Below is a small trained network, with its code and all its weights. Each question gives an input and a class and asks what happens when units are switched off, that is, made to give their printed mean instead of their output.

import numpy as np


def w(rows, s, z=0):
    codes = np.array(rows[::2]) - 128.0
    scale = np.full(codes.shape[1], s)
    scale[-1] = z or s
    return codes * scale


def norm(h):
    return h / np.sqrt((h * h).mean(-1, keepdims=True) + 1e-5)


def f(y):
    return y / 2 * (1 + np.tanh(0.7978845608 * (y + 0.044715 * y**3)))


def log_softmax(a):
    a = a - a.max(-1, keepdims=True)
    return a - np.log(np.exp(a).sum(-1, keepdims=True))


def net(x, mask):
    res = np.array(x, float).reshape(1, 7) / 4 @ E
    u = 0
    for l in range(2):
        y = f(norm(res) @ A[l][:, :-1].T + A[l][:, -1])
        res = res + np.where(mask[u : u + 9], y, B[l][:, -1]) @ B[l][:, :-1]
        u += 9
    return log_softmax(norm(res)[-1] @ U[:, :-1].T + U[:, -1])


A, B = {}, {}
E = w([
[36,67,128,159,214,104,40,69,218,144,60,180],'x0',
[132,162,153,142,117,97,120,163,134,120,129,150],'x1',
[156,92,162,200,9,159,56,129,129,142,128,107],'x2',
[207,94,56,147,195,177,85,90,148,15,146,185],'x3',
[146,68,84,107,86,121,135,254,133,144,95,167],'x4',
[125,123,115,125,129,142,130,119,130,136,118,113],'x5',
[124,131,132,149,134,109,119,141,125,115,164,141],'x6',
],0.007)
A[0] = w([
[108,93,174,176,46,181,59,118,39,90,92,144,122],'0.n1',
[108,107,111,116,191,70,88,92,180,216,114,190,70],'0.n2',
[115,104,129,130,113,53,113,152,126,176,141,114,84],'0.n3',
[57,85,195,74,78,103,190,134,202,159,167,86,43],'0.n4',
[211,117,107,156,149,121,121,110,111,79,81,174,58],'0.n5',
[186,118,93,127,141,146,107,107,161,29,104,174,157],'0.n6',
[85,131,115,150,170,103,98,175,69,197,135,107,177],'0.n7',
[111,35,119,120,175,152,118,255,115,145,119,136,89],'0.n8',
[91,168,155,128,169,159,64,54,64,107,143,131,3],'0.n9',
],0.0067,0.0019)
B[0] = w([
[133,133,12,118,121,64,128,91,199,149,207,157,209],'0.n1',
[120,110,133,222,158,101,184,108,62,126,92,130,239],'0.n2',
[133,173,160,101,151,235,151,124,147,93,125,174,155],'0.n3',
[143,131,162,119,154,190,53,171,129,169,199,149,192],'0.n4',
[39,167,137,88,154,224,82,131,122,202,115,111,191],'0.n5',
[128,130,185,123,137,140,203,204,168,178,162,156,253],'0.n6',
[124,98,92,102,155,159,119,142,167,136,132,196,171],'0.n7',
[113,107,161,67,110,92,92,130,102,33,81,1,219],'0.n8',
[93,137,175,69,47,128,55,193,95,66,88,111,177],'0.n9',
],0.0078,0.0053)
A[1] = w([
[145,143,113,123,104,158,188,137,44,148,177,80,113],'1.n1',
[101,74,98,134,157,136,162,119,138,133,104,92,209],'1.n2',
[84,129,149,128,141,148,120,155,109,229,140,95,80],'1.n3',
[89,120,108,226,91,137,113,129,152,133,101,129,252],'1.n4',
[81,189,53,33,226,64,167,135,67,134,122,152,91],'1.n5',
[80,254,178,138,139,129,102,34,125,94,169,67,107],'1.n6',
[67,103,117,117,70,114,145,208,96,75,142,121,138],'1.n7',
[180,157,73,167,178,244,95,164,147,69,116,148,94],'1.n8',
[201,190,85,142,117,144,190,145,29,112,146,133,132],'1.n9',
],0.0071,0.0031)
B[1] = w([
[99,93,158,168,208,84,92,91,147,87,118,196,225],'1.n1',
[143,159,193,167,53,153,102,155,61,114,134,174,206],'1.n2',
[92,197,174,130,193,204,117,140,139,56,229,168,186],'1.n3',
[199,169,109,109,168,91,254,82,70,144,136,88,228],'1.n4',
[203,141,56,127,4,91,98,73,193,187,200,89,252],'1.n5',
[159,53,74,58,95,176,111,234,126,60,37,115,219],'1.n6',
[120,154,119,113,180,177,90,44,136,56,84,102,215],'1.n7',
[42,228,231,96,105,162,82,151,100,162,200,124,183],'1.n8',
[69,84,153,227,176,96,164,99,99,195,37,147,227],'1.n9',
],0.0086,0.0047)
U = w([
[60,164,210,99,171,201,111,172,115,149,205,179,152],'0',
[99,55,162,227,197,70,203,71,32,145,43,166,179],'1',
[127,46,113,39,105,133,98,181,86,9,39,75,9],'2',
[186,110,58,134,38,67,140,63,174,198,205,114,163],'3',
],0.014,0.0014)

Each question gives the input, the list of numbers given to net, and the class t.
The units are the neurons (one row each of A and B). Each row of codes is followed by its name. A weight is (code - 128) times the scale printed after its matrix; where a second scale follows, it is the last column's (A, B and U).
mask holds one flag per neuron, layer by layer. A switched-off neuron (its flag False) gives its mean, the last column of its row in B, instead of its output. The means were averaged over made-up inputs and are rounded, as every weight is.
A unit's drop is (log p(t) with every unit on - log p(t) with that unit switched off) / (log p(t) with every unit on - log p(t) with every unit switched off).
The circuit of an input: a set's keep is (log p(t) with only the set's units on - log p(t) with every unit switched off) / (log p(t) with every unit on - log p(t) with every unit switched off). Starting from the 12 units with the biggest drops (on a tie, the unit counted first), units are removed one at a time, each time the one whose removal leaves the highest keep (on an exact tie, the one counted first), for as long as the keep stays at least 0.8.
units of the circuit, in order: the units of the circuit, biggest drop first
unit that matters most: the unit with the biggest drop
top k neurons: the k neurons with the biggest drops, biggest first
k most important neurons of layer l: the k neurons of layer l with the biggest drops, biggest first
input [2,6,-1,0,-3,6,5], class 2: top 2 neurons : 0.n9, 1.n6
input [8,1,8,7,7,-8,5], class 1: 3 most important neurons of layer 1 : 1.n5, 1.n4, 1.n3
input [-5,-5,-6,-5,-1,2,-1], class 3: 2 most important neurons of layer 0 : 0.n6, 0.n2
input [6,1,8,-6,5,1,3], class 3: unit that matters most : 0.n1
input [3,6,-8,8,-4,4,-6], class 0: top 4 neurons : 1.n8, 0.n1, 0.n5, 0.n6
input [-5,2,7,6,-8,-2,-1], class 2: top 2 neurons : 1.n6, 1.n5
input [5,-5,-2,-7,3,0,2], class 0: top 2 neurons : 0.n4, 1.n3
input [6,-2,-8,3,1,2,-2], class 3: top 2 neurons : 1.n5, 1.n9
input [-2,-3,4,-7,7,4,1], class 0: 2 most important neurons of layer 1 : 1.n3, 1.n6
input [-6,5,-7,0,4,8,7], class 3: top 2 neurons : 1.n5, 0.n2
input [0,-7,-7,6,-7,-8,-7], class 2: 2 most important neurons of layer 0 : 0.n9, 0.n1
input [-8,5,7,-6,-7,4,-8], class 1: units of the circuit, in order : 1.n9, 1.n1
input [-3,-3,6,-8,2,2,0], class 0: top 2 neurons : 1.n3, 1.n5
input [-6,7,-7,-4,-7,8,-6], class 2: top neuron : 1.n6
input [5,-7,-5,6,0,4,1], class 0: top 2 neurons : 0.n1, 1.n8
input [6,6,5,5,6,-7,6], class 1: 2 most important neurons of layer 1 : 1.n5, 1.n4
input [-8,0,4,-7,6,8,-5], class 1: top 3 neurons : 1.n9, 0.n5, 0.n6
input [-1,-5,-8,7,6,3,7], class 3: top 4 neurons : 1.n5, 0.n4, 0.n3, 1.n3
input [5,-7,0,7,-7,-4,-1], class 0: 2 most important neurons of layer 0 : 0.n8, 0.n6
input [-6,4,-3,8,7,7,8], class 0: top 2 neurons : 1.n8, 0.n5
input [-3,2,4,2,3,-7,6], class 3: units of the circuit, in order : 0.n1
input [-3,3,-4,0,3,-3,6], class 3: 2 most important neurons of layer 0 : 0.n2, 0.n9
input [6,-7,-7,2,-2,5,8], class 3: top 3 neurons : 1.n5, 1.n9, 1.n1
input [8,8,-7,8,1,-3,4], class 0: 2 most important neurons of layer 0 : 0.n5, 0.n1
input [7,-2,1,2,-8,0,3], class 2: 3 most important neurons of layer 1 : 1.n6, 1.n9, 1.n1
input [-5,1,-2,-1,-5,3,-1], class 1: 2 most important neurons of layer 1 : 1.n9, 1.n1
input [-5,-6,7,7,-3,1,-8], class 0: unit that matters most : 1.n8
input [4,-2,-8,-4,-8,0,4], class 2: top 4 neurons : 1.n6, 0.n9, 0.n1, 0.n6
input [-6,-2,6,0,-3,-2,-8], class 1: 3 most important neurons of layer 1 : 1.n9, 1.n5, 1.n1
input [6,-1,-8,-6,-4,1,4], class 3: top 4 neurons : 1.n5, 0.n6, 0.n5, 1.n9
